Below is a small trained network, with its code and all its weights. Each question gives an input and a target symbol and asks what happens when units are switched off, that is, made to give their printed mean instead of their output.

import numpy as np


def w(rows, s, z=0):
    codes = np.array(rows[::2]) - 128.0
    scale = np.full(codes.shape[1], s)
    scale[-1] = z or s
    return codes * scale


def norm(h):
    return h / np.sqrt((h * h).mean(-1, keepdims=True) + 1e-5)


def f(y):
    return y / 2 * (1 + np.tanh(0.7978845608 * (y + 0.044715 * y**3)))


def softmax(a):
    e = np.exp(a - a.max(-1, keepdims=True))
    return e / e.sum(-1, keepdims=True)


def log_softmax(a):
    a = a - a.max(-1, keepdims=True)
    return a - np.log(np.exp(a).sum(-1, keepdims=True))


def net(x, mask):
    ids = ['γδζηλξπστφψω'.index(c) for c in x.split()]
    T = len(ids)
    res = E[ids] + P[:T]
    u = 0
    for l in range(3):
        q, k, v = (norm(res) @ M[l].T for M in (Q, K, V))
        z = softmax(np.where(np.tri(T) > 0, q @ k.T / 2**0.5, -1e9)) @ v
        res = res + np.where(mask[u], z, O[l][:, -1]) @ O[l][:, :-1]
        u += 1
        y = f(norm(res) @ A[l][:, :-1].T + A[l][:, -1])
        res = res + np.where(mask[u : u + 8], y, B[l][:, -1]) @ B[l][:, :-1]
        u += 8
    return log_softmax(norm(res)[-1] @ U[:, :-1].T + U[:, -1])


Q, K, V, O, A, B = {}, {}, {}, {}, {}, {}
E = w([
[115,84,115,79,149,149],'γ',
[140,169,145,169,142,118],'δ',
[141,153,124,103,117,132],'ζ',
[144,167,120,109,136,115],'η',
[127,133,113,121,136,161],'λ',
[129,146,110,124,149,151],'ξ',
[140,122,89,125,127,151],'π',
[1,197,214,86,96,92],'σ',
[127,97,154,84,124,80],'τ',
[138,164,114,119,150,125],'φ',
[144,174,150,151,132,106],'ψ',
[128,141,161,174,118,142],'ω',
],0.0063)
P = w([
[4,139,79,174,74,103],'0',
[38,207,79,107,102,146],'1',
[67,199,89,96,102,168],'2',
[89,193,91,95,110,178],'3',
[108,186,98,92,112,183],'4',
[125,179,104,91,113,182],'5',
[139,172,105,91,119,183],'6',
[151,165,110,90,123,184],'7',
[164,157,113,91,126,185],'8',
[176,146,116,92,131,185],'9',
[189,137,119,92,134,183],'10',
[201,123,120,96,138,184],'11',
[215,110,119,101,146,179],'12',
[229,98,121,107,148,177],'13',
],0.0027)
Q[0] = w([
[255,223,57,125,120,237],'0.h0',
[236,171,96,21,71,210],'0.h0',
],0.0091)
K[0] = w([
[254,107,162,139,158,172],'0.h0',
[210,92,139,111,177,124],'0.h0',
],0.0084)
V[0] = w([
[116,161,120,162,251,71],'0.h0',
[101,135,64,205,158,230],'0.h0',
],0.0031)
O[0] = w([
[137,5,104,123,35,99,1],'0.h0',
[159,146,71,84,169,22,208],'0.h0',
],0.0031,0.0009)
A[0] = w([
[166,202,113,210,102,80,108],'0.n0',
[94,155,124,165,79,75,156],'0.n1',
[89,121,140,150,215,195,107],'0.n2',
[84,71,246,171,130,73,136],'0.n3',
[118,10,141,101,181,96,3],'0.n4',
[170,178,135,31,2,205,89],'0.n5',
[100,106,219,204,116,75,112],'0.n6',
[105,126,124,51,136,141,76],'0.n7',
],0.0038,0.003)
B[0] = w([
[88,62,221,121,36,188,156],'0.n0',
[215,70,155,104,170,172,136],'0.n1',
[167,161,141,194,87,3,122],'0.n2',
[89,120,74,79,182,149,105],'0.n3',
[202,106,142,215,64,191,92],'0.n4',
[120,86,46,174,196,68,252],'0.n5',
[196,174,57,87,94,114,100],'0.n6',
[110,45,184,66,106,122,147],'0.n7',
],0.0028,0.0031)
Q[1] = w([
[232,226,46,61,183,136],'1.h0',
[112,116,17,17,254,32],'1.h0',
],0.0086)
K[1] = w([
[222,72,124,176,138,99],'1.h0',
[254,116,172,88,224,212],'1.h0',
],0.0078)
V[1] = w([
[99,214,79,56,110,254],'1.h0',
[176,144,131,38,42,46],'1.h0',
],0.003)
O[1] = w([
[193,124,143,161,43,165,253],'1.h0',
[144,131,109,225,118,3,150],'1.h0',
],0.0036,0.0039)
A[1] = w([
[85,81,212,92,120,104,5],'1.n0',
[71,146,87,156,216,129,89],'1.n1',
[139,156,98,82,110,93,93],'1.n2',
[119,83,198,216,132,165,73],'1.n3',
[150,141,106,151,137,198,90],'1.n4',
[132,180,158,157,189,117,57],'1.n5',
[82,156,254,193,206,93,144],'1.n6',
[72,110,154,106,145,127,99],'1.n7',
],0.0055,0.0026)
B[1] = w([
[175,150,110,137,68,113,87],'1.n0',
[162,150,253,145,147,79,53],'1.n1',
[118,95,92,93,156,142,249],'1.n2',
[118,174,118,54,128,130,89],'1.n3',
[117,117,124,147,146,53,248],'1.n4',
[84,159,143,167,162,187,94],'1.n5',
[183,47,106,63,95,59,119],'1.n6',
[166,113,112,129,100,161,56],'1.n7',
],0.0052,0.0012)
Q[2] = w([
[21,77,254,124,23,87],'2.h0',
[204,216,227,151,35,75],'2.h0',
],0.0083)
K[2] = w([
[5,176,132,78,68,99],'2.h0',
[1,53,104,213,87,82],'2.h0',
],0.0077)
V[2] = w([
[55,120,138,234,252,80],'2.h0',
[148,254,174,81,118,33],'2.h0',
],0.0025)
O[2] = w([
[78,152,72,90,16,145,2],'2.h0',
[194,2,168,174,116,166,196],'2.h0',
],0.0037,0.00083)
A[2] = w([
[84,26,95,125,191,2,5],'2.n0',
[171,154,131,121,103,224,169],'2.n1',
[114,146,101,214,155,188,159],'2.n2',
[45,22,166,26,213,97,61],'2.n3',
[135,84,89,85,128,161,199],'2.n4',
[186,147,128,103,149,68,88],'2.n5',
[90,164,121,122,67,130,153],'2.n6',
[57,126,185,210,221,67,121],'2.n7',
],0.0054,0.0024)
B[2] = w([
[183,166,154,48,230,62,132],'2.n0',
[61,84,108,133,179,120,241],'2.n1',
[149,138,193,123,108,101,254],'2.n2',
[69,115,82,253,162,117,162],'2.n3',
[89,75,160,143,88,110,244],'2.n4',
[55,106,117,133,94,138,192],'2.n5',
[146,96,113,151,171,127,157],'2.n6',
[20,80,109,88,36,117,92],'2.n7',
],0.0056,0.002)
U = w([
[92,213,98,67,144,163,252],'γ',
[94,112,109,72,235,16,97],'δ',
[182,152,227,235,211,172,64],'ζ',
[218,139,84,215,54,116,78],'η',
[12,90,36,195,198,221,21],'λ',
[111,21,55,114,78,211,180],'ξ',
[109,159,91,92,191,207,201],'π',
[166,90,157,144,128,195,216],'σ',
[26,154,160,120,29,84,232],'τ',
[197,128,1,101,67,93,147],'φ',
[239,106,194,79,64,32,51],'ψ',
[47,74,240,26,214,237,24],'ω',
],0.01,0.0039)

Each question gives the input, a string of symbols that net reads in full, and the target symbol t.
The units are the heads (2 rows each of Q, K, V and O) and the neurons (one row each of A and B). Each row of codes is followed by its name. A weight is (code - 128) times the scale printed after its matrix; where a second scale follows, it is the last column's (O, A, B and U).
mask holds one flag per unit, layer by layer, with each layer's heads first. A switched-off unit (its flag False) gives its mean, the last column of its rows in O or B, instead of its output. The means were averaged over made-up inputs and are rounded, as every weight is.
A unit's drop is (log p(t) with every unit on - log p(t) with that unit switched off) / (log p(t) with every unit on - log p(t) with every unit switched off).
The circuit of an input: a set's keep is (log p(t) with only the set's units on - log p(t) with every unit switched off) / (log p(t) with every unit on - log p(t) with every unit switched off). Starting from the 12 units with the biggest drops (on a tie, the unit counted first), units are removed one at a time, each time the one whose removal leaves the highest keep (on an exact tie, the one counted first), for as long as the keep stays at least 0.8.
units of the circuit, in order: the units of the circuit, biggest drop first
most important unit: the unit with the biggest drop
top k neurons: the k neurons with the biggest drops, biggest first
k most important neurons of layer l: the k neurons of layer l with the biggest drops, biggest first
input ζ τ ψ, target ζ: top neuron	0.n0
input ω σ ω λ δ ω γ η η ψ, target ω: units of the circuit, in order	0.n0, 1.h0
input ψ ψ τ ψ φ ω ζ τ ζ ψ γ ξ ζ, target ξ: 2 most important neurons of layer 2	2.n0, 2.n3
input γ φ τ ζ ψ, target γ: units of the circuit, in order	2.h0, 2.n4
input τ η δ γ ζ τ ζ ψ ζ ζ ζ ψ φ, target ψ: top 2 neurons	2.n2, 2.n3
input ξ γ τ τ γ ζ ζ ζ ζ ζ ζ ω λ, target ω: units of the circuit, in order	2.n3, 2.n2, 2.n1, 1.n6
input φ σ ζ σ ζ λ ψ ζ η, target ζ: top 3 neurons	1.n6, 2.n2, 2.n7
input σ ξ ξ, target ξ: top 2 neurons	2.n0, 1.n6
input φ π ξ ζ ζ ζ φ ψ, target φ: top 3 neurons	1.n6, 0.n0, 0.n5
input φ ζ ζ η π ω ω ζ, target ω: 2 most important neurons of layer 0	0.n1, 0.n0
input ω ζ ω τ τ δ γ π δ, target ω: top 3 neurons	0.n0, 0.n5, 0.n3
input τ γ ω η τ η ζ ω ξ, target ω: 3 most important neurons of layer 2	2.n3, 2.n2, 2.n1
input φ ζ ψ ζ ψ σ τ ζ φ ψ η, target ψ: 2 most important neurons of layer 0	0.n5, 0.n1
input ζ π π τ ζ, target τ: most important neuron of layer 0	0.n5
input τ ξ ψ ω ω, target τ: top 3 neurons	0.n3, 0.n5, 1.n0
input γ ψ γ ψ ζ ψ ω, target γ: units of the circuit, in order	1.n3, 2.h0
input τ ζ τ σ ω γ ξ, target γ: 4 most important neurons of layer 1	1.n7, 1.n4, 1.n6, 1.n3
input τ γ φ ζ ω φ, target ω: top 4 neurons	2.n3, 0.n1, 1.n6, 2.n2
input ζ τ ψ π τ ω ψ ζ, target ψ: 2 most important neurons of layer 2	2.n3, 2.n1
input τ τ ψ ω τ τ ζ τ, target ξ: most important unit	0.h0
input φ ω σ ω φ η, target φ: 3 most important neurons of layer 1	1.n2, 1.n1, 1.n6
input τ π π ζ λ ω γ σ ω ψ, target τ: units of the circuit, in order	2.n5, 2.n7
input τ η ζ, target η: top 3 neurons	0.n5, 1.n6, 2.n0
input ζ γ ζ λ ζ, target λ: top 4 neurons	2.n1, 2.n0, 1.n6, 1.n2
input τ φ ζ λ η φ τ ζ ζ δ, target τ: top 3 neurons	0.n3, 2.n5, 0.n5
input ζ τ φ ξ λ λ η ζ, target η: 3 most important neurons of layer 1	1.n6, 1.n4, 1.n3
input π ψ ξ τ ψ, target π: top 3 neurons	0.n5, 0.n0, 1.n3
input λ ω λ φ τ γ τ π, target φ: 3 most important neurons of layer 1	1.n4, 1.n6, 1.n1
input η γ ψ ζ τ ω ζ γ τ λ, target τ: 2 most important neurons of layer 0	0.n4, 0.n0
input ζ ζ τ ψ ξ ξ ζ τ γ ξ, target γ: top neuron	2.n3
